In the rows, zero is written as 128.
Here are made-up nodes, facts about them, and rows of numbers that follow some of those facts. Name the node behind each unnamed row.

Some rows with their names:
[111  44 169  63 126 147  87 163 140 136 133 140  89 110 133 126 105 138
 124 118 133 170 136  78 138 131 166 127 102 139  92 176 109 102  77 180
 159 139 155 153  87 120 143]: K_188
[132  69 171  68 119 139 120 159 105 129 131 162 118  94 127 145 105 126
 112 135 145 154 111 122 136 128 141 101 118 158 118 185 125 118  98 168
 144 154 174 189  93 106 149]: K_168
[130  92 186  75 110 111 120 173 147 131 124 141 101 117 139 127 110 138
 119 111 145 143 132 103 124 140 164 137 102 127  97 185 110 117  91 159
 166 165 176 139 100 124 131]: K_633
[129  90 193  79 116 111 116 171 151 123 128 133  99 121 142 130 111 132
 116 111 141 141 125 118 132 135 164 137  91 135 104 179 121 127  96 171
 159 168 182 148 100 118 133]: K_875
[119  75 185  91 137 135  97 144 152 124 130 120  97 116 136 140 109 112
 114 118 121 146 130 127 160 136 153 119  90 158 119 160 144 133  98 185
 139 163 186 182  88 102 158]: K_144
[110  45 167  67 133 144  91 158 136 136 125 145  89 107 130 121 112 140
 119 114 129 167 144  72 142 137 165 134 107 138  95 174 101  95  77 181
 164 139 161 154  86 118 144]: K_173
[126  52 160  69 119 133 112 155 119 132 128 138  87 118 138 133  86 164
  88 122 151 159 147  94 117 163 152 101 117 158 112 178 122 133  93 141
 162 167 162 170 121 115 171]: K_67
[132  68 171  67 119 140 122 159 104 129 131 162 118  94 127 144 104 127
 111 137 145 154 111 120 135 129 140 101 118 161 121 185 127 118  98 168
 143 153 174 189  94 106 149]: K_448
[131  67 170  69 118 138 124 158 103 129 134 164 120  90 129 145 103 131
 106 138 141 152 112 118 132 126 140 102 114 162 122 183 129 120  95 169
 141 155 176 189  93 107 149]: K_93
[130  93 186  75 111 111 120 172 147 132 121 143 101 116 138 126 111 139
 118 111 143 143 135 101 125 143 163 138 104 127  97 186 107 114  91 157
 168 165 177 138 100 125 131]: K_771
[127  76 159  76 109 139 105 153 113 146 131 157 122  89 116 151 113 125
 122 129 139 149 122 108 130 133 148 108 124 130  96 190 109 111  94 160
 152 155 171 171  81 116 148]: K_639
[119  74 181  87 132 135  98 148 151 127 132 122  98 115 136 140 106 114
 118 119 125 148 132 122 153 136 153 115  93 154 115 163 142 130  96 178
 142 162 181 176  89 105 156]: K_853
[125  54 168  74 126 134 106 151 124 125 134 129  85 123 140 137  87 155
  88 120 148 156 139 110 127 159 154 101 107 162 117 173 130 143  98 151
 156 169 168 177 119 109 173]: K_270
[127  77 159  76 109 139 106 152 112 146 129 158 122  88 116 150 115 125
 120 128 140 149 124 104 131 135 148 109 127 130  97 190 105 109  93 160
 154 154 172 170  81 117 148]: K_248
[111  44 170  63 127 146  87 162 140 135 133 142  89 109 134 126 105 138
 125 118 134 170 136  78 139 131 166 129 104 139  93 175 110 102  78 181
 160 140 155 153  87 119 143]: K_58
[126  74 173  85 124 141  98 144 119 130 137 142 119  98 121 158 118 110
 114 127 132 146 108 136 151 124 149 111 106 149 112 175 126 132 105 186
 139 160 189 192  80 102 154]: K_647
[133  84 194  73 127 106 141 170 134 114 115 154  99 117 148 113 107 147
 100 116 141 143 131 108 132 141 153 139  97 159 128 178 120 118  93 170
 159 166 187 160 112 113 134]: K_735
[129  58 153  84 124 136 101 154 131 142 111 133  90 121 114 136  98 163
  93 115 142 162 169  93 125 190 164 118 132 132  89 182  94 120  90 143
 167 170 172 163  95 109 168]: K_518
[132  49 171  72 127 138 111 164 129 123 126 130  86 130 132 138  82 158
  88 125 152 169 144 121 128 174 158 104 116 166 113 178 126 140  98 153
 149 170 169 184 110  98 170]: K_68
[131  94 188  48 160 195 118 203 111 101 174 209 138  88 133 148  81 142
 133  97 148 131  92 124 131 146 149  39  95  88 104 217 147 140  77 140
 183 128 109 193 125 106 145]: K_725

There are 3 kinds of fact about the nodes: σ, ε, Λ.
K_122	σ	K_402; K_15	σ	K_875; K_154	σ	K_799; K_154	σ	K_531
K_168	σ	K_633; K_234	σ	K_903; K_240	σ	K_259; K_257	σ	K_857
K_257	σ	K_433; K_259	σ	K_654; K_270	σ	K_454; K_295	σ	K_399
K_295	σ	K_921; K_297	σ	K_689; K_338	σ	K_451; K_348	σ	K_903
K_353	σ	K_425; K_402	σ	K_851; K_403	σ	K_815; K_403	σ	K_670
K_403	σ	K_725; K_433	σ	K_257; K_448	σ	K_67; K_484	σ	K_833
K_527	σ	K_654; K_531	σ	K_799; K_531	σ	K_518; K_56	σ	K_670
K_632	σ	K_527; K_67	σ	K_722; K_68	σ	K_914; K_725	σ	K_815
K_735	σ	K_425; K_799	σ	K_914; K_799	σ	K_605; K_807	σ	K_425
K_815	σ	K_725; K_821	σ	K_647; K_821	σ	K_910; K_83	σ	K_581
K_833	σ	K_399; K_840	σ	K_457; K_851	σ	K_838; K_857	σ	K_312
K_857	σ	K_752; K_857	σ	K_433; K_876	σ	K_150; K_901	σ	K_297
K_914	σ	K_518; K_921	σ	K_399; K_93	σ	K_632; K_94	σ	K_874
K_948	σ	K_874; K_965	σ	K_15; K_122	ε	K_520; K_173	ε	K_589
K_188	ε	K_746; K_234	ε	K_367; K_248	ε	K_367; K_258	ε	K_434
K_259	ε	K_147; K_295	ε	K_509; K_297	ε	K_509; K_31	ε	K_647
K_312	ε	K_150; K_338	ε	K_385; K_385	ε	K_874; K_425	ε	K_853
K_446	ε	K_144; K_457	ε	K_192; K_475	ε	K_541; K_50	ε	K_618
K_511	ε	K_872; K_518	ε	K_192; K_545	ε	K_259; K_576	ε	K_697
K_58	ε	K_974; K_605	ε	K_144; K_633	ε	K_607; K_639	ε	K_700
K_67	ε	K_529; K_670	ε	K_541; K_689	ε	K_297; K_722	ε	K_509
K_725	ε	K_874; K_735	ε	K_589; K_752	ε	K_474; K_771	ε	K_249
K_811	ε	K_490; K_874	ε	K_913; K_88	ε	K_249; K_901	ε	K_909
K_910	ε	K_192; K_924	ε	K_541; K_94	ε	K_541; K_948	ε	K_618
K_950	ε	K_385; K_97	ε	K_735; K_983	ε	K_541; K_994	ε	K_815
K_122	Λ	314; K_15	Λ	725; K_150	Λ	565; K_154	Λ	314
K_168	Λ	314; K_173	Λ	565; K_188	Λ	565; K_234	Λ	565
K_240	Λ	314; K_242	Λ	725; K_248	Λ	314; K_249	Λ	314
K_252	Λ	700; K_257	Λ	725; K_258	Λ	314; K_259	Λ	725
K_270	Λ	700; K_295	Λ	314; K_297	Λ	700; K_31	Λ	725
K_312	Λ	725; K_338	Λ	565; K_348	Λ	700; K_353	Λ	700
K_385	Λ	314; K_399	Λ	725; K_402	Λ	725; K_403	Λ	565
K_425	Λ	314; K_433	Λ	700; K_446	Λ	314; K_448	Λ	314
K_451	Λ	725; K_454	Λ	314; K_457	Λ	725; K_475	Λ	700
K_484	Λ	565; K_50	Λ	725; K_511	Λ	565; K_518	Λ	700
K_527	Λ	725; K_531	Λ	700; K_541	Λ	565; K_545	Λ	725
K_56	Λ	725; K_576	Λ	565; K_58	Λ	565; K_581	Λ	565
K_605	Λ	725; K_632	Λ	314; K_633	Λ	725; K_639	Λ	314
K_647	Λ	314; K_654	Λ	314; K_67	Λ	700; K_670	Λ	314
K_68	Λ	700; K_689	Λ	314; K_722	Λ	700; K_725	Λ	314
K_735	Λ	725; K_752	Λ	725; K_771	Λ	725; K_799	Λ	725
K_807	Λ	725; K_811	Λ	314; K_815	Λ	725; K_821	Λ	314
K_83	Λ	700; K_833	Λ	725; K_838	Λ	725; K_840	Λ	725
K_851	Λ	725; K_857	Λ	565; K_874	Λ	700; K_875	Λ	725
K_876	Λ	700; K_88	Λ	314; K_897	Λ	565; K_901	Λ	314
K_903	Λ	700; K_910	Λ	565; K_914	Λ	314; K_921	Λ	314
K_924	Λ	314; K_93	Λ	314; K_94	Λ	725; K_948	Λ	314
K_950	Λ	314; K_965	Λ	565; K_97	Λ	725; K_983	Λ	725
K_994	Λ	725

Rows to name:
No name comes twice in this set of rows, the named rows included.
[138  49 166  65 155 171 101 188 149 115 170 142 105 112 110 151  66 138
 102 106 143 138 116 141 126 150 168  72  57  89  80 148 166 203  77 153
 172 164 148 157 125  81 179]  K_874
[121  64 162  59  51 160  65 185 136 125 152 109  88 141 175 144  63 136
 109 161 168 164  92 110 112 157 162  97  90 214 113 179 117 162  93 120
 118 182 147 177 119 145 164]  K_297
[150  75 203  68 124 119 144 205 151 109 110 147  97 138 132 121  91 144
 106 130 155 172 134 140 131 170 166 134 111 162 113 193 120 120  95 169
 144 166 181 167  91  92 126]  K_799
[131  94 181  79 116 109 125 167 141 133 110 150 101 111 134 118 117 145
 114 106 139 140 146  88 126 151 161 144 110 122  99 185  97 104  88 155
 174 164 182 138  99 125 132]  K_457
[116  37 172  53 131 145 108 169 128 126 127 156  87 109 140 114  98 148
 115 124 140 176 136  74 135 135 158 122 107 159 111 178 112  96  76 174
 158 136 153 161 100 115 143]  K_234
[111  45 163  66 133 144  93 156 133 139 118 150  90 105 130 118 112 143
 120 113 129 167 150  63 140 141 165 135 111 135  94 174  94  88  75 177
 168 139 161 151  87 121 144]  K_910
[114  87 183  76  62 161  48 177 169 121 157  92  99 141 173 151  85  86
 139 159 142 155  76 139 146 129 163 111  66 210 115 164 138 160  96 157
  98 177 166 183  86 136 149]  K_509
[133  70 162  66 113 139 125 161 100 138 124 172 119  88 124 139 105 134
 113 136 147 155 123 103 127 137 139 102 128 151 114 192 113 105  93 155
 151 150 169 180  94 113 148]  K_948
[137  69 190  63 116 103 131 167 125 124  88 137  95 120 158 107 104 109
 134 120 167 165 117 110 135 120 149 111  72 140 154 196 109 132 124 164
 156 165 176 131 153  85 148]  K_257
[126  75 176  88 129 141  96 141 118 126 136 140 117  99 121 156 120 108
 113 124 128 144 106 142 157 123 149 114 104 154 115 172 127 133 107 191
 136 161 194 198  79  98 156]  K_249

The same nodes again, as new rows of numbers:
Named rows:
[111 110 142 184 160 118 162 113  87  99 133 138 181 174 144 173 147 181
 166  87 114 112 131 113 130 186  94 133  92 151 167 125 151 123]: K_122
[109 109 139 167 146 116 138 129 122 129 114 111 154 165 173 175 140 171
 147  98 109  83 128 107 124 146 112 116  72 159 178 107 121 126]: K_851
[114 121 136 166 152 125 132 121 119 136  78 106 155 166 158 190 119 183
 158 110 116  90 137 107 101 132 106 123  70 167 183 103 135 140]: K_257
[ 97  87 140 200 149  90 158 134 101 117 117 133 171 191 183 176 147 172
 147 106 127  76 155 131 113 163 114 121 102 141 167 120 119 120]: K_94
[112 108 136 173 146 118 134 129 125 124 111 110 149 167 175 172 141 169
 150 102 109  85 134 109 123 143 107 120  76 163 181 107 122 128]: K_15
[100 113 154 182 149 124 120 161 150 123  99 108 165 173 180 177 154 149
 149 118 133 108 124  98 140 141 113 141 106 158 170 111 119 128]: K_799
[ 99 105 166 209 163 105 150 161 127 113  99 126 176 199 176 201 153 144
 151 117 137 115 144 110 129 160 100 148 122 142 154 138 143 122]: K_605
[138 133 134 129 152 158 112 116 146  96 119  95 124 155 154 160 158 174
 165  86  86  84 107  98 123 127 115 140  79 178 180  72 113 132]: K_147
[104 106 159 209 170 130 143 171 133 102 101 131 175 192 156 186 139 170
 160 100 151 115 138 138 135 149  88 164 152 158 136 129 133 106]: K_518
[ 73  44 147 180 130  98 162  85  94 110  84 151 188 146 168 235 175 119
 187  67  74  82 142  79 113 162  96 109  82  93 184 140 171 122]: K_994
[136 132 136 126 152 157 115 112 147  95 124  94 127 151 151 158 157 169
 166  81  80  83 107  94 119 127 112 136  77 171 179  72 114 130]: K_909
[143 157 142 147 149 166 121 111 141 122 122 102 125 154 165 129 129 185
 174 111 127 104  99  95 123 136  96 139  78 194 202  90  97 144]: K_647
[130 114 135 159 162 139 126 122 126  90 118 113 143 172 155 171 158 178
 161  88  98  88 127 115 111 141 115 139 101 165 168  85 119 126]: K_516
[113 101 131 123 137 155 106  89 138  96 100 105 138 131 162 179 176 152
 185  74  69  78 113  82 119 127 116 132  77 154 193  70 116 133]: K_872
[133 123 140 132 144 158 113 110 148  92 109  98 121 149 170 155 159 170
 174  90  98  75 103  99 112 123 118 142  86 164 191  68  95 132]: K_746
[107 100 133 196 162 120 154 110  93 106 122 141 178 183 155 169 147 178
 180  99 125 108 142 123 124 174  97 139 109 152 168 128 137 131]: K_88
[115 105 133 199 167  99 156 151 109 121 121 124 165 204 166 174 130 179
 140 110 127  93 159 137 123 157 103 120 104 167 157 125 135 126]: K_50
[137 150 151 149 106 147 131 108 150 106  96  89  90 143 188 133 139 162
 161 100 143  72  90 101 100 111 111 151  99 153 211  92  93 136]: K_150
[140 134 167 132 132 165 120 107 159  89 104  93 100 165 203 133 159 169
 173 104 125  53  87  95  86 119 120 160 101 150 203  71  62 131]: K_474
[101  95 120 201 162 120 144 112  90 114 123 148 179 183 156 159 145 180
 182 106 130 110 148 132 128 171 108 135 115 161 171 121 130 135]: K_950

Which node is each row?
No name comes twice in this set of rows, the named rows included.
[111  88 145 139 128 120 127  62 126 133  81 127 130 103 188 198 180 102
 196  51  38  87  96  35 140 117  89 103  63 126 191 130 148 116]  K_815
[ 94 101 119 161 140 108 131 130 106 129 124 112 177 156 162 176 150 176
 140  87  95  82 135 113 140 157 123 109  62 160 182  97 128 121]  K_735
[126 118 131 177 156 101 136 122 120 134 118 123 133 169 196 152 154 153
 151  89  90  89 118 101 145 131 106 116  97 168 162 127 113 117]  K_56
[115 116 129 197 170 116 153 130  92 108 140 136 180 190 152 152 139 194
 163 107 135 112 142 139 132 180 106 138 108 171 164 116 129 128]  K_948
[ 91  74 126 194 159 118 145 128  94 113 105 141 176 170 151 182 136 180
 172  73 120  85 150 148 125 148  93 132 121 148 154 120 138 109]  K_722
[118 140 126 168 138 127 136 111 112 111  79 107 136 151 141 172 126 183
 157  97 126 101 129 127 103 123 111 136  91 168 184  93 141 142]  K_857
[ 84  78 120 189 126 104 148  98  96 100  95 138 160 147 159 188 167 148
 175  79 113  89 149 126 118 143 115 129 120 126 181 114 149 130]  K_511
[100 121 150 178 153 146 118 138 135 110 126 121 175 168 167 158 160 160
 172 114 137 125 113 100 153 164 111 156 111 166 180 108 118 128]  K_154
[106 107 167 199 141 121 153 114 119 121  51 123 141 202 206 177 114 179
 166 134 163  59 137 125  53 132 107 143 120 133 186 119  95 138]  K_752
[104 110 139 165 137 112 142 134 116 123 126 104 161 158 175 166 147 177
 135  93 106  74 124 104 129 156 117 117  65 156 184 101 121 119]  K_807
[ 92  83 121 193 160  98 146 134  99 128 112 133 182 181 160 191 146 169
 155 101 107  90 165 126 132 155 112 109  97 157 162 120 141 128]  K_97
[ 93  77 136 197 156 120 154 134 102 108 110 140 169 183 166 172 138 185
 164  80 137  78 143 152 117 151  93 141 127 148 154 122 118 102]  K_475

Now the same nodes, written a new way:
Known rows:
[111 132 146 104 164 125 115 125 167 186 126 125 148 134 131 123 106 137
 142 155 136 110 139 131 130 167 161 115  98]: K_234
[101 116  87 109 119 120 131 136 115  95 110 142 140 127 128 130 130 119
 103 115 150 140 108  81 155 133 144 109 128]: K_735
[136  94 154 126 134  97 112 140 127 162 123 153 123 127 128 120 126 127
 158 146 128 109 118 138 128 157 136 141 106]: K_581
[109 174 141 111 136 164 153 102 131 133 145  73 127 133 124 142 121 160
 113 115 127 133 152 106  78 155 167 140 122]: K_295
[128 149 145  90 107 143 154 123 129  89 130  74 123 142 111 136 121 151
 135 106 134 145 139 121  91 140 135 174 125]: K_921
[112 125 152 152 154 123 116 128 121 202 131 133 130 122 133 127 124 159
 148 154 123  93 124 129  99 172 157 118 101]: K_511
[125  72 142 110 152 101 123 117 128 189 127 135 128 107 138 138 128 117
 138 137 123 106 129 113 128 175 184 110 105]: K_173
[127  66 141 131  98 101 123 143  93  89 139 150  98 111 128 137 161 126
 132 116 131 128 118 120 152 109 104 150 123]: K_520
[149 114 138 145 107  97 128 155 149 115 134 133 143 143 120 125 113 131
 169 154 138 127 130 170 138  63  52 161 123]: K_607
[152 163 134 139 143 147 147 104 153 169 155 102 129 132 133 142 110 126
 122 138 118 136 159 151  86 131 164 124 143]: K_924
[179 116 126  94 136 117 153 105 171 147 149 111 130 126 137 145 100  84
 125 126 121 153 157 158 115 118 167 128 148]: K_811
[148 140 142 133 114 127 141 119 128 125 152 132 105 125 133 131 132 125
 130 127 124 144 141 144 100 116 144 155 142]: K_454
[126 126  81 130 117 141 113 134 141  95 122 149 142 135 126  99 107 144
 107 115 173 141 105  92 137 117 129 102 123]: K_527
[161 154 140 135 139 156 141 107 146 159 151 107 119 130 132 138 118 127
 119 127 116 141 154 155  90 148 167 126 148]: K_446
[106 146  91 126 121 133 128 143 126 104 102 138 150 146 123 122 119 129
 110 128 148 136 113 104 147 132 122 114 132]: K_15
[150 135 141 130 113 129 144 116 128 126 152 131 104 122 134 136 133 121
 127 123 123 147 141 144  99 119 146 153 142]: K_385
[143  82 144 137 103 113 119 149 112  99 133 141 110 123 124 132 146 132
 139 120 128 131 124 141 150 114  97 147 131]: K_618
[124 145 138 121 158 133 113 101 127 171 111  93 133 101 142 123 124 106
 130 117  84 103 150 142 129 120 126  84 142]: K_518
[150 162 139 142 145 148 150 101 158 170 154 107 127 133 134 143 110 123
 121 137 116 138 157 148  86 130 165 125 140]: K_670
[100 121 128  93 160 128 124 145 135 152 140 160 121 139 127 123 146 137
 144 165 128 112 107 148 157 171 131 159  98]: K_857

Name these rows:
No name comes twice in this set of rows, the named rows included.
[109 115 153  98 137 112 113 141 140 140 116 135 129 135 120 120 123 143
 153 143 140 114 122 122 136 167 136 147  96]  K_484
[140  91 159 128 119  90 110 154 128 139 118 163 121 134 122 112 127 134
 172 155 135 112 109 149 133 139 109 160 109]  K_541
[135  94 148 123 159 117 117 123 144 201 125 127 140 124 132 128 113 127
 141 150 123 105 130 138 122 177 171 111 108]  K_910
[118 206 169 141 139 152 158  86 187 133 141 122 120 146 122 162 144 107
 108 121 122 163 139  99 127 147 169 129 114]  K_725
[108 123 145 102 161 126 115 123 157 181 128 128 142 128 131 127 115 135
 137 146 132 109 132 119 132 178 169 112  99]  K_338
[105 137 169 123 138 108 118 129 163 136 113 156 126 140 118 130 139 124
 151 145 135 123 108 108 153 164 136 142  90]  K_403
[ 96 164 142 103 138 136 103 115 125 116 109 113 119 113 137 110 136 121
 134 111 106 113 136 129 148 106  94 117 130]  K_68
[106 117 153 104 138 115 106 138 145 142 118 148 127 132 126 118 126 138
 152 144 141 117 121 123 141 161 137 141  99]  K_965
[139 136  85 153 152 136 140 127 135 169 108 111 175 141 125 133  97 121
 110 142 128 121 126 122 116 143 148  84 142]  K_983
[167  48 138  99  99  83 129 147 145  93 132 144 126 124 124 136 128  91
 146 128 134 144 129 160 172  88  90 151 134]  K_490
[110 162  85 132 150 148 134 128 150 147 109 110 176 149 124 130  99 129
 103 139 141 127 129 111 131 143 146  84 131]  K_94

